Small tables with named rows and columns. After each table, cells are looked up by row and column.

Table beral
	pok	susi	gebet	lopos	zedom	ronefa	damupop	zar
dov	-27904	10264	-219	-23006	-55523	6482	-9637	-54015
seleteg	25472	-43083	9682	44566	-1164	21004	26578	-41273
feme	18145	-36598	70273	18857	-44606	11747	28502	53478
sif	-17567	67398	10219	30977	43792	-39860	-63407	6799
tuvovek	-16508	-98120	37738	71939	18294	37946	83397	-3917
mor	-55877	35952	36844	-34016	22851	21349	-68812	-15019
bak	-21840	-52097	13430	36119	23274	21960	43678	-3728

dov, pok -> -27904
mor, lopos -> -34016
tuvovek, zedom -> 18294
seleteg, zedom -> -1164
tuvovek, gebet -> 37738
mor, gebet -> 36844
sif, susi -> 67398
dov, lopos -> -23006
feme, susi -> -36598

bomino =
|  | lutuk | dutobo | vitut | kitumuk |
|---|---|---|---|---|
| savizu | 11 | 205 | 70 | 85 |
| vagas | 177 | 43 | 102 | 94 |
| kanepez | 36 | 172 | 186 | 131 |
| sipi | 16 | 163 | 85 | 66 |

What is the dutobo of vagas in bomino? 43
What is the lutuk of sipi in bomino? 16
What is the vitut of kanepez in bomino? 186
What is the kitumuk of kanepez in bomino? 131
What is the kitumuk of sipi in bomino? 66
What is the vitut of vagas in bomino? 102
What is the dutobo of sipi in bomino? 163
What is the kitumuk of vagas in bomino? 94
What is the dutobo of savizu in bomino? 205
What is the dutobo of kanepez in bomino? 172
What is the kitumuk of savizu in bomino? 85
What is the vitut of savizu in bomino? 70

Table vegalav
columns: zitira, tes, suta, nerob, rop, finu, resi
det: [67.64, 15.75, -18.98, 49.15, -12.26, -24.97, 58.64]
rudigeb: [-22.59, -51.05, 63.40, -31.68, 64.48, 68.99, 32.59]
dapoti: [-40.78, 45.43, 6.02, 21.87, 31.25, 71.20, 49.39]
suzib: [13.41, -33.48, -8.28, 27.07, 37.09, 60.91, -2.84]
didisi: [-17.83, -34.06, 76.73, 10.98, -38.26, 23.64, 71.83]
geb: [-19.31, -38.89, 61.62, 59.11, -3.31, -18.40, 66.41]
belat: [-16.69, 23.39, 71.58, 65.82, 57.70, 59.90, -43.97]
vuf: [-25.28, 70.08, 5.80, 0.71, 60.81, 56.21, -16.31]
debir: [65.69, 67.64, 44.10, -14.82, 31.79, 51.22, -10.44]
pamusem: [-17.47, 77.77, 40.45, 11.60, 37.84, -41.07, 39.08]
rateg: [-47.66, 21.48, 38.54, -11.41, 37.09, 4.77, -14.87]

suta of det is -18.98
resi of didisi is 71.83
finu of belat is 59.90
resi of rateg is -14.87
zitira of suzib is 13.41
suta of debir is 44.10
nerob of pamusem is 11.60
resi of det is 58.64
rop of det is -12.26
finu of rudigeb is 68.99
tes of dapoti is 45.43
Which row has the largest suta? didisi

monese.csv
,limodo,sut,borufol,duk,totuge,faf,bikiti
zutesen,33,36,45,63,37,56,62
tiz,49,39,54,55,53,70,40
sog,29,34,74,54,40,61,48
ped,36,54,56,35,38,81,57
virel,35,24,50,61,45,64,59
vetuni,60,15,60,34,57,34,58
zusipem,71,53,33,45,52,48,43
zafila,64,36,59,49,46,52,35
kaper,55,60,54,65,51,54,50
podized,46,61,23,32,66,40,48
falidi,40,15,66,50,46,60,24
papopi,29,52,50,62,39,40,57

zusipem, faf => 48
papopi, sut => 52
falidi, borufol => 66
podized, sut => 61
kaper, faf => 54
ped, sut => 54
zafila, borufol => 59
zafila, faf => 52
podized, faf => 40
zusipem, totuge => 52
papopi, faf => 40
virel, limodo => 35

kif.tsv
	rilu	kapatim	poze	rezil	gedu
pim	294	286	865	181	347
ren	207	625	555	398	519
finus	581	884	666	137	590
fibo	254	616	586	385	583
mogati	153	539	594	333	674
rizuk	462	574	596	252	351
zonosut	297	499	698	269	365
gib	292	544	484	496	526

kapatim of fibo = 616
rezil of ren = 398
rezil of finus = 137
gedu of mogati = 674
poze of zonosut = 698
poze of finus = 666
poze of fibo = 586
rilu of mogati = 153
gedu of pim = 347
rezil of rizuk = 252

Table sol
cols = pak, zevumiv, kun, kopelu, guvige
kor: [67788, 49239, 62716, 91145, 57376]
mezum: [13563, 45032, 62416, 51671, 88443]
dup: [55909, 75739, 51827, 52370, 50756]
sar: [17285, 40710, 58218, 45056, 75515]
pag: [68061, 81512, 53761, 70925, 64850]
pup: [63924, 50212, 63923, 87051, 52905]

pup, zevumiv => 50212
pag, zevumiv => 81512
pag, pak => 68061
mezum, kopelu => 51671
dup, kopelu => 52370
sar, guvige => 75515
pup, guvige => 52905
mezum, pak => 13563
mezum, kun => 62416
dup, pak => 55909
sar, zevumiv => 40710
pag, guvige => 64850
kor, kun => 62716
mezum, zevumiv => 45032

zomuso:
         nela  tuloges
pilas     0.6      0.5
fonu      0.5      0.5
debudo    0.6      0.7
vuba      0.5      0.4
pegod     0.6      0.1
matub     0.5      0.8
fita      0.5      0.8
kal       0.5      0.6
nizeg     0.5      0.3
matiza    0.6      0.5
kebe      0.5      0.7
pibod     0.5      0.3
neviref   0.5      0.3
ziremut   0.5      0.4

nela of kal: 0.5
tuloges of ziremut: 0.4
nela of ziremut: 0.5
nela of debudo: 0.6
nela of vuba: 0.5
tuloges of kebe: 0.7
tuloges of vuba: 0.4

gir =
         dukoz  taf  fal  sot  bubuni  vutigip  bulira  kino  gure  pezavi
motagof    203  146  129   48      50      206     121   128    60     173
suvitaz    118   86  181   86     124       65      51   227   210     180
gek        166  118   74  220     204      100     141   225   116     195
pipop      224   76   79   61      63      136      59   179   189     168
fota        70  161  171  192     190      162     204   160    79     206
sunemiv    135  117  111  216     217      104     147   209    97     131
depazo     148  229  129   85     114      249     172   226   210     195
fup        171  207  162  203     219      206     234   126   100     129
kanete     231  195  201   93      97      184     153   121   173     110
kav        135  209   75   73      83      232     172   202    96     238
gegazu     141   54   84  152     152       52      75   181    65     128

What is the gure of fota in gir? 79
What is the sot of gek in gir? 220
What is the bulira of gegazu in gir? 75
What is the dukoz of motagof in gir? 203
What is the vutigip of pipop in gir? 136
What is the gure of gek in gir? 116
What is the fal of fota in gir? 171
What is the vutigip of kav in gir? 232
What is the vutigip of gek in gir? 100

sotus =
cols = felezim, nira, ludesog, mobesat, fimi, menusok, tivitat, butar
nenug: [96.474, 38.645, 2.055, 18.494, 2.163, 87.180, 45.137, 11.292]
tekolo: [71.552, 56.356, 41.649, 56.965, 20.726, 74.973, 17.391, 30.162]
dit: [76.985, 20.819, 72.389, 74.202, 27.400, 80.150, 24.307, 67.343]
mis: [54.515, 57.519, 13.088, 27.279, 34.237, 34.227, 77.702, 29.060]

felezim of nenug = 96.474
felezim of dit = 76.985
ludesog of dit = 72.389
menusok of tekolo = 74.973
ludesog of nenug = 2.055
nira of mis = 57.519
fimi of dit = 27.400
felezim of tekolo = 71.552
nira of tekolo = 56.356
menusok of mis = 34.227
nira of nenug = 38.645
felezim of mis = 54.515
butar of tekolo = 30.162
butar of nenug = 11.292
mobesat of mis = 27.279
menusok of dit = 80.150
butar of mis = 29.060
mobesat of nenug = 18.494
fimi of nenug = 2.163

Table gad
|  | vup | lor | pud | moni |
|---|---|---|---|---|
| nog | 0.57 | 0.55 | 0.63 | 0.59 |
| vuka | 0.11 | 0.66 | 0.85 | 0.15 |
| dipe | 0.04 | 0.70 | 0.94 | 0.03 |
| vuvel | 0.41 | 0.48 | 0.53 | 0.46 |
| sive | 0.74 | 0.12 | 0.30 | 0.84 |
| buduker | 0.27 | 0.63 | 0.42 | 0.30 |
| badoko | 0.16 | 0.63 | 0.86 | 0.16 |
| led | 0.10 | 0.65 | 0.81 | 0.17 |
| reda | 0.75 | 0.03 | 0.25 | 0.82 |
| dibufu | 0.56 | 0.38 | 0.39 | 0.33 |
| gofig | 0.61 | 0.32 | 0.42 | 0.38 |
| kekup | 0.53 | 0.39 | 0.41 | 0.59 |
| zuv | 0.46 | 0.57 | 0.74 | 0.49 |

What is the pud of dibufu in gad?
0.39
What is the lor of zuv in gad?
0.57
What is the moni of zuv in gad?
0.49
What is the vup of zuv in gad?
0.46
What is the vup of led in gad?
0.10
What is the pud of kekup in gad?
0.41
What is the moni of vuvel in gad?
0.46
What is the moni of buduker in gad?
0.30
What is the moni of dibufu in gad?
0.33
What is the pud of vuka in gad?
0.85
What is the vup of badoko in gad?
0.16

